Below are the code and all the weights of a small trained network. Each question names an input and a class and asks about switching units off, where a switched-off unit gives its printed mean instead of its output.

import numpy as np


def w(rows, s, z=0):
    codes = np.array(rows[::2]) - 128.0
    scale = np.full(codes.shape[1], s)
    scale[-1] = z or s
    return codes * scale


def f(y):
    return y / 2 * (1 + np.tanh(0.7978845608 * (y + 0.044715 * y**3)))


def log_softmax(a):
    a = a - a.max(-1, keepdims=True)
    return a - np.log(np.exp(a).sum(-1, keepdims=True))


def net(x, mask):
    res = np.array(x, float).reshape(1, 5) / 4 @ E
    y = f(res @ A[0][:, :-1].T + A[0][:, -1])
    res = res + np.where(mask, y, B[0][:, -1]) @ B[0][:, :-1]
    return log_softmax(res[-1] @ U[:, :-1].T + U[:, -1])


A, B = {}, {}
E = w([
[170,186,2],'x0',
[125,129,128],'x1',
[22,227,141],'x2',
[205,244,184],'x3',
[130,125,131],'x4',
],0.0067)
A[0] = w([
[178,169,130,72],'n0',
[87,95,81,86],'n1',
[184,184,146,100],'n2',
[185,104,139,162],'n3',
[77,91,56,116],'n4',
[176,101,127,140],'n5',
[87,199,130,96],'n6',
[87,164,114,91],'n7',
[151,134,106,248],'n8',
[157,141,56,100],'n9',
[80,200,92,148],'n10',
[174,212,126,162],'n11',
[246,128,107,107],'n12',
[106,164,2,84],'n13',
[114,101,108,253],'n14',
[82,159,110,121],'n15',
[220,87,142,104],'n16',
[154,154,176,171],'n17',
[99,89,99,84],'n18',
[139,148,77,95],'n19',
[67,156,184,196],'n20',
[92,94,81,99],'n21',
[31,215,147,92],'n22',
[106,164,131,78],'n23',
[81,101,112,68],'n24',
[141,126,123,241],'n25',
[104,101,135,54],'n26',
[157,154,148,163],'n27',
[119,175,111,71],'n28',
[126,75,212,216],'n29',
[151,152,66,87],'n30',
[128,155,53,116],'n31',
[93,91,91,170],'n32',
],0.017,0.0061)
B[0] = w([
[132,148,163,157],'n0',
[194,246,212,163],'n1',
[125,212,179,181],'n2',
[156,103,81,180],'n3',
[146,237,172,192],'n4',
[170,94,81,166],'n5',
[200,161,119,188],'n6',
[193,104,111,156],'n7',
[103,143,102,194],'n8',
[70,46,192,176],'n9',
[153,118,89,213],'n10',
[80,206,150,220],'n11',
[146,130,112,208],'n12',
[79,23,137,219],'n13',
[82,240,95,204],'n14',
[193,118,98,166],'n15',
[254,153,98,198],'n16',
[11,142,169,180],'n17',
[154,157,154,154],'n18',
[82,62,171,155],'n19',
[117,75,58,223],'n20',
[165,213,171,164],'n21',
[214,69,107,237],'n22',
[225,123,140,141],'n23',
[165,141,198,149],'n24',
[40,180,88,184],'n25',
[142,109,177,132],'n26',
[90,188,159,163],'n27',
[155,111,143,148],'n28',
[46,78,110,254],'n29',
[79,41,178,167],'n30',
[45,35,127,182],'n31',
[152,229,142,187],'n32',
],0.0065,0.0093)
U = w([
[67,201,221,103],'0',
[12,24,191,131],'1',
[30,159,48,253],'2',
[159,108,60,30],'3',
],0.012,0.0049)

Each question gives the input, the list of numbers given to net, and the class t.
The units are the neurons (one row each of A and B). Each row of codes is followed by its name. A weight is (code - 128) times the scale printed after its matrix; where a second scale follows, it is the last column's (A, B and U).
mask holds one flag per neuron, in row order. A switched-off neuron (its flag False) gives its mean, the last column of its row in B, instead of its output. The means were averaged over made-up inputs and are rounded, as every weight is.
A unit's drop is (log p(t) with every unit on - log p(t) with that unit switched off) / (log p(t) with every unit on - log p(t) with every unit switched off).
The circuit of an input: a set's keep is (log p(t) with only the set's units on - log p(t) with every unit switched off) / (log p(t) with every unit on - log p(t) with every unit switched off). Starting from the 12 units with the biggest drops (on a tie, the unit counted first), units are removed one at a time, each time the one whose removal leaves the highest keep (on an exact tie, the one counted first), for as long as the keep stays at least 0.8.
units of the circuit, in order: the units of the circuit, biggest drop first
top k neurons: the k neurons with the biggest drops, biggest first
drop when u is switched off: that unit's drop, to one decimal
input [7,1,-6,-6,-6], class 1: units of the circuit, in order => n9
input [7,-1,5,-8,3], class 0: units of the circuit, in order => n4, n1
input [-7,-3,-7,-4,-8], class 2: units of the circuit, in order => n14, n13, n9
input [6,5,-4,-1,-6], class 1: units of the circuit, in order => n9, n13
input [6,6,8,0,2], class 3: units of the circuit, in order => n22, n6
input [-2,-1,8,-6,-1], class 3: top 2 neurons => n22, n20
input [-4,-6,4,2,0], class 1: units of the circuit, in order => n32, n4
input [6,8,-3,5,-5], class 1: top 2 neurons => n9, n30
input [6,-1,-6,-3,0], class 1: top 4 neurons => n9, n13, n30, n31
input [7,0,-7,3,-5], class 1: top 2 neurons => n9, n30
input [-6,6,5,3,-3], class 1: drop when n14 is switched off => 0.2
input [-7,-6,-5,-8,-4], class 0: drop when n30 is switched off => 0.0
input [8,3,6,-3,0], class 1: drop when n31 is switched off => 0.1
input [-5,5,-7,3,0], class 3: units of the circuit, in order => n16
input [-4,-4,6,-7,-3], class 0: drop when n24 is switched off => 0.1
